Here is a tiny trained network, its code and every weight. The questions are about switching its units off for an input and a class, where a switched-off unit gives its printed mean instead of its output.

import numpy as np


def w(rows, s, z=0):
    codes = np.array(rows[::2]) - 128.0
    scale = np.full(codes.shape[1], s)
    scale[-1] = z or s
    return codes * scale


def f(y):
    return y / 2 * (1 + np.tanh(0.7978845608 * (y + 0.044715 * y**3)))


def log_softmax(a):
    a = a - a.max(-1, keepdims=True)
    return a - np.log(np.exp(a).sum(-1, keepdims=True))


def net(x, mask):
    res = np.array(x, float).reshape(1, 3) / 4 @ E
    y = f(res @ A[0][:, :-1].T + A[0][:, -1])
    res = res + np.where(mask, y, B[0][:, -1]) @ B[0][:, :-1]
    return log_softmax(res[-1] @ U[:, :-1].T + U[:, -1])


A, B = {}, {}
E = w([
[220,39,198,19,219,81,171,187],'x0',
[225,219,99,160,212,175,237,2],'x1',
[154,24,37,147,203,229,40,120],'x2',
],0.0054)
A[0] = w([
[217,45,224,2,224,63,178,181,109],'n1',
[38,202,70,235,37,163,89,79,111],'n2',
[149,40,30,159,201,245,54,119,107],'n3',
[96,229,218,112,53,33,221,130,116],'n4',
[223,203,88,169,200,180,220,23,112],'n5',
[38,206,74,233,39,159,90,84,117],'n6',
[221,55,214,10,214,66,168,175,112],'n7',
[32,43,137,105,37,80,11,235,112],'n8',
[151,51,49,144,191,227,61,121,119],'n9',
[152,51,46,144,192,230,57,122,120],'n10',
[111,127,120,132,114,131,118,130,254],'n11',
[217,207,88,165,202,180,213,24,112],'n12',
[151,49,41,147,196,228,56,122,119],'n13',
[93,220,213,116,56,37,212,129,116],'n14',
[31,49,143,114,40,84,12,232,114],'n15',
[92,230,228,109,54,24,223,129,111],'n16',
[31,207,72,230,36,169,86,75,110],'n17',
],0.0049,0.011)
B[0] = w([
[179,56,63,101,140,171,148,199,186],'n1',
[180,5,66,83,148,166,150,199,171],'n2',
[152,52,124,109,53,53,78,72,162],'n3',
[161,73,127,136,73,79,82,83,173],'n4',
[51,60,194,61,152,163,183,62,182],'n5',
[175,53,82,105,142,161,144,187,172],'n6',
[182,25,63,99,146,174,150,204,181],'n7',
[56,85,194,64,158,169,189,54,187],'n8',
[152,97,133,135,77,76,87,84,159],'n9',
[152,98,136,137,77,78,87,86,161],'n10',
[167,183,173,254,147,161,125,146,254],'n11',
[53,65,192,59,152,161,183,64,181],'n12',
[151,98,135,136,77,80,91,87,162],'n13',
[165,74,124,135,74,69,75,82,168],'n14',
[62,86,191,72,154,166,185,64,186],'n15',
[164,48,125,129,63,69,75,80,174],'n16',
[183,1,64,78,148,166,151,200,172],'n17',
],0.0088,0.01)
U = w([
[50,123,205,96,147,158,173,98,117],'0',
[167,112,39,119,140,158,137,202,119],'1',
[148,126,134,149,90,12,59,100,132],'2',
[129,204,170,253,161,161,123,159,254],'3',
[84,187,96,70,134,103,114,136,57],'4',
[70,168,92,99,138,102,115,141,46],'5',
[72,186,56,75,141,86,118,133,70],'6',
[90,169,87,91,141,88,120,137,55],'7',
],0.017,0.0074)

Each question gives the input, the list of numbers given to net, and the class t.
The units are the neurons (one row each of A and B). Each row of codes is followed by its name. A weight is (code - 128) times the scale printed after its matrix; where a second scale follows, it is the last column's (A, B and U).
mask holds one flag per neuron, in row order. A switched-off neuron (its flag False) gives its mean, the last column of its row in B, instead of its output. The means were averaged over made-up inputs and are rounded, as every weight is.
A unit's drop is (log p(t) with every unit on - log p(t) with that unit switched off) / (log p(t) with every unit on - log p(t) with every unit switched off).
The circuit of an input: a set's keep is (log p(t) with only the set's units on - log p(t) with every unit switched off) / (log p(t) with every unit on - log p(t) with every unit switched off). Starting from the 12 units with the biggest drops (on a tie, the unit counted first), units are removed one at a time, each time the one whose removal leaves the highest keep (on an exact tie, the one counted first), for as long as the keep stays at least 0.8.
circuit, biggest first: the units of the circuit, biggest drop first
top k neurons: the k neurons with the biggest drops, biggest first
drop when u is switched off: that unit's drop, to one decimal
input [-7,6,1], class 1: circuit, biggest first : n17
input [-3,2,3], class 3: circuit, biggest first : n7, n1, n16, n8
input [1,8,7], class 0: top 2 neurons : n5, n12
input [2,3,-3], class 3: top 2 neurons : n8, n15
input [-6,-8,0], class 0: top 2 neurons : n8, n15
input [-3,6,-7], class 2: top 3 neurons : n16, n14, n4
input [-6,-5,-2], class 1: top 3 neurons : n17, n2, n6
input [2,3,-5], class 2: drop when n8 is switched off : 0.0
input [-3,-1,1], class 3: drop when n1 is switched off : 0.2
input [0,-8,1], class 0: drop when n2 is switched off : 0.0
